Below are the code and all the weights of a small trained network. Each question names an input and a class and asks about switching units off, where a switched-off unit gives its printed mean instead of its output.

import numpy as np


def w(rows, s, z=0):
    codes = np.array(rows[::2]) - 128.0
    scale = np.full(codes.shape[1], s)
    scale[-1] = z or s
    return codes * scale


def f(y):
    return np.maximum(y, 0)


def log_softmax(a):
    a = a - a.max(-1, keepdims=True)
    return a - np.log(np.exp(a).sum(-1, keepdims=True))


def net(x, mask):
    res = np.array(x, float).reshape(1, 7) / 4 @ E
    y = f(res @ A[0][:, :-1].T + A[0][:, -1])
    res = res + np.where(mask, y, B[0][:, -1]) @ B[0][:, :-1]
    return log_softmax(res[-1] @ U[:, :-1].T + U[:, -1])


A, B = {}, {}
E = w([
[128,127,129,126],'x0',
[128,127,126,127],'x1',
[12,224,80,147],'x2',
[129,126,127,128],'x3',
[148,199,217,156],'x4',
[79,151,160,1],'x5',
[240,227,79,82],'x6',
],0.0072)
A[0] = w([
[83,113,135,165,111],'neuron 0',
[52,192,96,112,20],'neuron 1',
[87,100,151,164,126],'neuron 2',
[96,44,199,123,58],'neuron 3',
[82,108,189,165,93],'neuron 4',
[85,220,129,179,151],'neuron 5',
[140,186,191,115,163],'neuron 6',
[109,142,189,140,120],'neuron 7',
[164,85,171,107,79],'neuron 8',
[134,169,188,112,100],'neuron 9',
[116,76,165,141,88],'neuron 10',
[101,150,111,140,12],'neuron 11',
[156,64,67,75,182],'neuron 12',
[232,169,74,130,69],'neuron 13',
[156,114,36,100,148],'neuron 14',
[69,206,96,174,110],'neuron 15',
[149,111,51,225,113],'neuron 16',
[207,42,157,83,85],'neuron 17',
[118,179,149,206,169],'neuron 18',
[187,112,162,132,124],'neuron 19',
[151,215,199,142,167],'neuron 20',
[167,144,93,225,39],'neuron 21',
[99,94,158,138,2],'neuron 22',
[177,134,117,191,7],'neuron 23',
[180,177,202,199,197],'neuron 24',
[113,128,144,62,24],'neuron 25',
[195,181,131,85,100],'neuron 26',
[146,137,104,240,59],'neuron 27',
[88,24,150,131,129],'neuron 28',
[111,114,54,109,206],'neuron 29',
[93,129,187,46,53],'neuron 30',
[88,163,151,37,70],'neuron 31',
[191,176,6,117,178],'neuron 32',
[115,107,170,46,20],'neuron 33',
[101,95,167,162,56],'neuron 34',
[131,95,39,155,121],'neuron 35',
[63,157,68,136,152],'neuron 36',
[141,137,182,115,94],'neuron 37',
[80,153,65,133,121],'neuron 38',
[107,98,92,69,119],'neuron 39',
[164,139,155,117,146],'neuron 40',
[183,101,212,124,127],'neuron 41',
[143,116,96,234,59],'neuron 42',
],0.012,0.0056)
B[0] = w([
[107,208,129,136,166],'neuron 0',
[222,121,145,176,179],'neuron 1',
[92,203,118,134,176],'neuron 2',
[106,168,116,137,194],'neuron 3',
[130,191,75,138,178],'neuron 4',
[159,91,183,140,214],'neuron 5',
[84,106,108,148,194],'neuron 6',
[87,82,59,147,163],'neuron 7',
[198,136,191,145,165],'neuron 8',
[102,103,86,169,164],'neuron 9',
[119,179,109,137,167],'neuron 10',
[254,123,222,216,134],'neuron 11',
[85,109,141,187,214],'neuron 12',
[108,219,121,147,214],'neuron 13',
[69,64,98,144,197],'neuron 14',
[230,108,195,153,204],'neuron 15',
[167,103,111,58,203],'neuron 16',
[214,144,175,179,209],'neuron 17',
[102,88,126,109,201],'neuron 18',
[138,118,150,125,178],'neuron 19',
[77,82,75,185,218],'neuron 20',
[147,130,72,75,178],'neuron 21',
[169,232,95,181,141],'neuron 22',
[175,146,96,112,155],'neuron 23',
[61,72,96,151,233],'neuron 24',
[204,153,34,78,150],'neuron 25',
[93,196,135,148,198],'neuron 26',
[165,130,69,45,183],'neuron 27',
[123,180,148,139,216],'neuron 28',
[70,87,100,203,204],'neuron 29',
[174,124,56,71,177],'neuron 30',
[182,112,45,99,186],'neuron 31',
[88,181,165,152,254],'neuron 32',
[182,142,94,94,161],'neuron 33',
[129,172,123,148,157],'neuron 34',
[89,108,104,162,181],'neuron 35',
[176,124,189,127,201],'neuron 36',
[130,92,121,143,150],'neuron 37',
[182,136,165,178,183],'neuron 38',
[112,86,96,148,176],'neuron 39',
[107,117,149,153,167],'neuron 40',
[155,100,151,144,196],'neuron 41',
[174,135,86,57,180],'neuron 42',
],0.0074,0.0092)
U = w([
[189,104,200,161,48],'0',
[157,118,37,29,68],'1',
[64,246,135,138,38],'2',
[77,94,145,125,252],'3',
[54,37,96,179,40],'4',
[85,101,150,118,242],'5',
],0.013,0.012)

Each question gives the input, the list of numbers given to net, and the class t.
The units are the neurons (one row each of A and B). Each row of codes is followed by its name. A weight is (code - 128) times the scale printed after its matrix; where a second scale follows, it is the last column's (A, B and U).
mask holds one flag per neuron, in row order. A switched-off neuron (its flag False) gives its mean, the last column of its row in B, instead of its output. The means were averaged over made-up inputs and are rounded, as every weight is.
A unit's drop is (log p(t) with every unit on - log p(t) with that unit switched off) / (log p(t) with every unit on - log p(t) with every unit switched off).
The circuit of an input: a set's keep is (log p(t) with only the set's units on - log p(t) with every unit switched off) / (log p(t) with every unit on - log p(t) with every unit switched off). Starting from the 12 units with the biggest drops (on a tie, the unit counted first), units are removed one at a time, each time the one whose removal leaves the highest keep (on an exact tie, the one counted first), for as long as the keep stays at least 0.8.
units of the circuit, in order: the units of the circuit, biggest drop first
k most important neurons: the k neurons with the biggest drops, biggest first
drop when u is switched off: that unit's drop, to one decimal
input [-7,-4,8,-6,-3,1,-8], class 0: most important neuron : [neuron 15]
input [1,-7,-2,-3,-5,-5,-1], class 1: units of the circuit, in order : [neuron 16; neuron 42]
input [7,-5,7,0,-6,-1,1], class 0: units of the circuit, in order : [neuron 15; neuron 36; neuron 38]
input [4,-2,-4,-3,-8,-4,6], class 4: 2 most important neurons : [neuron 14; neuron 12]
input [1,2,5,-5,8,-2,5], class 4: units of the circuit, in order : [neuron 20; neuron 24]
input [-1,8,2,-5,-6,0,3], class 4: units of the circuit, in order : [neuron 29; neuron 14]
input [-6,8,2,3,7,-7,3], class 1: units of the circuit, in order : [neuron 27; neuron 21]
input [-1,8,-2,-5,-7,-8,5], class 1: 4 most important neurons : [neuron 16; neuron 42; neuron 27; neuron 21]
input [6,7,-6,-3,3,4,7], class 2: 2 most important neurons : [neuron 26; neuron 13]
input [2,4,-3,6,8,-1,-6], class 4: units of the circuit, in order : [neuron 24; neuron 7]
input [-6,5,-7,4,1,6,2], class 0: 2 most important neurons : [neuron 17; neuron 8]
input [-1,-4,-7,0,3,7,-5], class 0: 3 most important neurons : [neuron 17; neuron 8; neuron 41]
input [-1,4,-4,-2,6,0,6], class 2: 2 most important neurons : [neuron 13; neuron 26]
input [-2,-7,7,-2,6,-7,-5], class 0: units of the circuit, in order : [neuron 15]
input [7,-5,8,-4,7,-3,-1], class 0: 2 most important neurons : [neuron 15; neuron 5]
input [-7,-7,-6,1,8,6,6], class 4: 2 most important neurons : [neuron 20; neuron 24]
input [-6,-8,-4,5,-5,-1,6], class 2: 2 most important neurons : [neuron 13; neuron 32]
input [6,2,-3,4,-8,7,4], class 4: 4 most important neurons : [neuron 12; neuron 29; neuron 14; neuron 39]
input [2,1,1,0,8,-7,6], class 4: 2 most important neurons : [neuron 24; neuron 20]
input [-2,-4,-7,2,-5,-6,-6], class 0: units of the circuit, in order : [neuron 17]
input [-3,2,0,-5,0,2,8], class 2: drop when neuron 13 is switched off : 0.1
input [-2,5,6,-2,1,8,-5], class 1: drop when neuron 30 is switched off : 0.2
input [1,-5,2,-3,-1,-7,6], class 1: drop when neuron 27 is switched off : 0.3
